Below is a small trained network, with its code and all its weights. Each question gives an input and a target symbol and asks what happens when units are switched off, that is, made to give their printed mean instead of their output.

import numpy as np


def w(rows, s, z=0):
    codes = np.array(rows[::2]) - 128.0
    scale = np.full(codes.shape[1], s)
    scale[-1] = z or s
    return codes * scale


def f(y):
    return np.maximum(y, 0)


def softmax(a):
    e = np.exp(a - a.max(-1, keepdims=True))
    return e / e.sum(-1, keepdims=True)


def log_softmax(a):
    a = a - a.max(-1, keepdims=True)
    return a - np.log(np.exp(a).sum(-1, keepdims=True))


def net(x, mask):
    ids = ['ΠΦΩβδεζηλτ'.index(c) for c in x.split()]
    T = len(ids)
    res = E[ids] + P[:T]
    u = 0
    for l in range(2):
        q, k, v = (res @ M[l].T for M in (Q, K, V))
        z = softmax(np.where(np.tri(T) > 0, q @ k.T / 2**0.5, -1e9)) @ v
        res = res + np.where(mask[u], z, O[l][:, -1]) @ O[l][:, :-1]
        u += 1
        y = f(res @ A[l][:, :-1].T + A[l][:, -1])
        res = res + np.where(mask[u : u + 4], y, B[l][:, -1]) @ B[l][:, :-1]
        u += 4
    return log_softmax(res[-1] @ U[:, :-1].T + U[:, -1])


Q, K, V, O, A, B = {}, {}, {}, {}, {}, {}
E = w([
[132,205,60,126,184,140,122,203,226,81,106,228],'Π',
[22,110,94,177,151,147,194,137,207,123,165,78],'Φ',
[90,131,190,169,2,209,138,165,108,165,156,167],'Ω',
[161,56,194,83,170,172,161,131,225,147,77,121],'β',
[122,121,94,184,110,119,84,52,207,242,179,196],'δ',
[92,200,178,157,38,63,203,104,110,135,47,139],'ε',
[18,45,142,52,175,109,112,111,80,135,116,185],'ζ',
[104,180,66,70,164,174,190,98,81,211,105,99],'η',
[171,22,31,90,48,85,124,185,99,76,88,97],'λ',
[184,115,135,154,206,58,173,211,100,108,184,132],'τ',
],0.0079)
P = w([
[116,190,132,107,129,155,47,145,147,111,126,82],'0',
[101,124,132,159,158,135,88,170,152,204,88,129],'1',
[96,100,102,160,156,117,143,201,168,236,46,158],'2',
[104,98,102,157,166,118,133,153,118,185,76,138],'3',
[126,121,128,101,118,119,151,99,116,111,153,111],'4',
[140,180,149,2,58,101,166,71,172,91,213,107],'5',
[138,100,120,85,91,102,175,113,140,122,169,146],'6',
[137,69,97,122,108,110,209,134,111,126,141,180],'7',
[150,60,75,174,160,131,199,177,105,168,78,202],'8',
[134,89,106,127,104,123,210,109,139,111,146,202],'9',
[113,99,126,108,89,129,207,96,152,107,165,190],'10',
],0.0077)
Q[0] = w([
[179,171,169,114,131,132,76,64,90,1,220,61],'L0H1',
[87,124,121,51,87,147,225,60,199,153,156,196],'L0H1',
],0.0071)
K[0] = w([
[72,128,131,175,181,172,111,148,145,193,27,137],'L0H1',
[186,75,71,152,112,82,254,132,87,104,138,225],'L0H1',
],0.0076)
V[0] = w([
[154,110,128,127,61,35,171,253,101,35,51,39],'L0H1',
[45,154,188,96,51,165,128,43,112,135,71,66],'L0H1',
],0.0061)
O[0] = w([
[118,111,119,137,137,69,127,132,163,67,62,1,4],'L0H1',
[69,138,122,132,146,171,182,28,163,91,75,174,183],'L0H1',
],0.0081,0.0003)
A[0] = w([
[69,147,122,138,133,221,194,31,213,115,92,221,151],'L0N1',
[174,181,55,94,166,177,177,131,43,193,93,74,250],'L0N2',
[154,143,193,204,130,28,158,104,150,147,109,129,221],'L0N3',
[183,101,244,99,112,253,143,178,151,158,112,189,141],'L0N4',
],0.0051,0.0017)
B[0] = w([
[51,135,130,140,131,226,173,48,177,91,83,175,253],'L0N1',
[108,157,74,99,138,138,187,153,51,169,87,79,209],'L0N2',
[138,158,159,176,123,58,139,121,136,170,109,122,175],'L0N3',
[222,90,184,124,141,254,108,144,149,140,122,117,191],'L0N4',
],0.0059,0.0046)
Q[1] = w([
[107,158,179,3,33,100,184,67,233,67,216,143],'L1H1',
[64,25,114,248,122,131,201,193,183,172,9,202],'L1H1',
],0.0056)
K[1] = w([
[102,17,81,206,163,101,192,207,95,211,47,193],'L1H1',
[170,96,123,41,108,114,189,1,59,67,244,121],'L1H1',
],0.0061)
V[1] = w([
[83,251,55,154,117,114,155,107,53,153,138,123],'L1H1',
[123,203,201,254,36,120,107,117,179,139,167,137],'L1H1',
],0.0068)
O[1] = w([
[183,213,32,233,124,97,151,99,96,142,221,56,216],'L1H1',
[96,134,180,235,2,125,191,224,198,75,182,128,2],'L1H1',
],0.006,0.0031)
A[1] = w([
[47,90,215,126,125,94,135,239,171,20,97,113,245],'L1N1',
[127,218,178,112,150,72,140,143,50,191,142,253,175],'L1N2',
[208,163,68,117,205,82,118,38,64,134,73,31,140],'L1N3',
[161,87,128,69,149,145,69,186,104,215,174,152,252],'L1N4',
],0.0049,0.0029)
B[1] = w([
[129,78,203,155,107,25,94,200,116,2,133,110,184],'L1N1',
[127,217,194,123,150,100,145,135,52,182,157,239,201],'L1N2',
[225,64,156,177,104,127,70,56,216,188,138,149,253],'L1N3',
[148,116,93,51,160,112,90,151,46,199,191,108,216],'L1N4',
],0.0057,0.0055)
U = w([
[132,254,48,118,181,141,85,221,179,46,110,170,124],'Π',
[35,114,74,193,159,124,200,117,181,61,185,31,95],'Φ',
[128,133,160,157,24,217,151,194,40,101,192,156,38],'Ω',
[204,73,202,110,178,169,89,119,208,98,61,74,11],'β',
[170,102,106,188,114,148,64,72,177,174,205,199,93],'δ',
[123,174,196,184,69,86,182,90,151,88,56,168,26],'ε',
[21,72,170,50,172,107,93,91,66,101,87,205,96],'ζ',
[96,195,87,70,158,187,175,93,98,179,80,108,254],'η',
[158,69,59,114,33,48,63,158,116,126,96,48,246],'λ',
[185,146,178,135,169,28,139,220,71,154,217,75,205],'τ',
],0.0061,0.0017)

Each question gives the input, a string of symbols that net reads in full, and the target symbol t.
The units are the heads (2 rows each of Q, K, V and O) and the neurons (one row each of A and B). Each row of codes is followed by its name. A weight is (code - 128) times the scale printed after its matrix; where a second scale follows, it is the last column's (O, A, B and U).
mask holds one flag per unit, layer by layer, with each layer's heads first. A switched-off unit (its flag False) gives its mean, the last column of its rows in O or B, instead of its output. The means were averaged over made-up inputs and are rounded, as every weight is.
A unit's drop is (log p(t) with every unit on - log p(t) with that unit switched off) / (log p(t) with every unit on - log p(t) with every unit switched off).
The circuit of an input: a set's keep is (log p(t) with only the set's units on - log p(t) with every unit switched off) / (log p(t) with every unit on - log p(t) with every unit switched off). Starting from all 10 units, units are removed one at a time, each time the one whose removal leaves the highest keep (on an exact tie, the one counted first), for as long as the keep stays at least 0.8.
circuit, biggest first: the units of the circuit, biggest drop first
top k neurons: the k neurons with the biggest drops, biggest first
top k neurons in layer l: the k neurons of layer l with the biggest drops, biggest first
drop when u is switched off: that unit's drop, to one decimal
input ε ε η, target Φ: circuit, biggest first => [L1H1, L0H1, L1N2]
input η λ ε η, target δ: top neuron in layer 0 => [L0N2]
input β Π β Π, target ζ: circuit, biggest first => [L1H1, L0N4]
input η η η β η η δ Π ε, target δ: circuit, biggest first => [L1H1, L1N3, L0N2]
input η τ ζ, target τ: circuit, biggest first => [L0H1, L0N1, L1H1]
input τ Π Φ, target τ: circuit, biggest first => [L0H1, L0N1]
input δ δ ζ, target Ω: circuit, biggest first => [L1H1, L0H1]
input η Π β, target δ: circuit, biggest first => [L1H1, L0N2, L1N3]
input ζ Ω β β β β η η τ, target ζ: top 2 neurons in layer 0 => [L0N4, L0N2]
input λ η Π, target β: top 2 neurons in layer 1 => [L1N3, L1N2]
input ε Φ η η η η Π Π η, target δ: top 2 neurons => [L1N3, L0N4]
input Π ζ β δ η β, target ζ: top 2 neurons in layer 1 => [L1N3, L1N4]
input η Ω η η η ζ Ω, target η: top 2 neurons in layer 1 => [L1N3, L1N1]
input λ δ β ζ ε Ω Φ η ε, target ε: top neuron in layer 0 => [L0N3]
input τ τ β β, target τ: top 2 neurons => [L0N1, L1N4]
input β β τ δ, target ζ: circuit, biggest first => [L1H1, L1N3]
input Ω η ζ Π Φ β δ β β, target ζ: top 3 neurons in layer 1 => [L1N3, L1N4, L1N1]
input η η η η β Π, target δ: top 2 neurons => [L0N2, L1N3]
input η δ ε ε β β, target Φ: top 2 neurons in layer 1 => [L1N3, L1N2]
input η η η β, target δ: top neuron in layer 0 => [L0N2]
input η τ η η η Π ε, target δ: top 2 neurons in layer 1 => [L1N3, L1N1]
input δ β ζ δ ε β ζ Π δ, target ζ: top 2 neurons => [L1N3, L0N4]
input τ ε β, target τ: drop when L1N2 is switched off => -0.1
input τ τ Π, target τ: drop when L1N3 is switched off => 0.0
input τ δ ε η ε ε τ η Φ, target Φ: drop when L1H1 is switched off => 0.4
input ε λ η β δ τ δ Π τ η η, target τ: drop when L0N1 is switched off => 0.4
input Φ δ ε, target ε: top neuron in layer 1 => [L1N4]
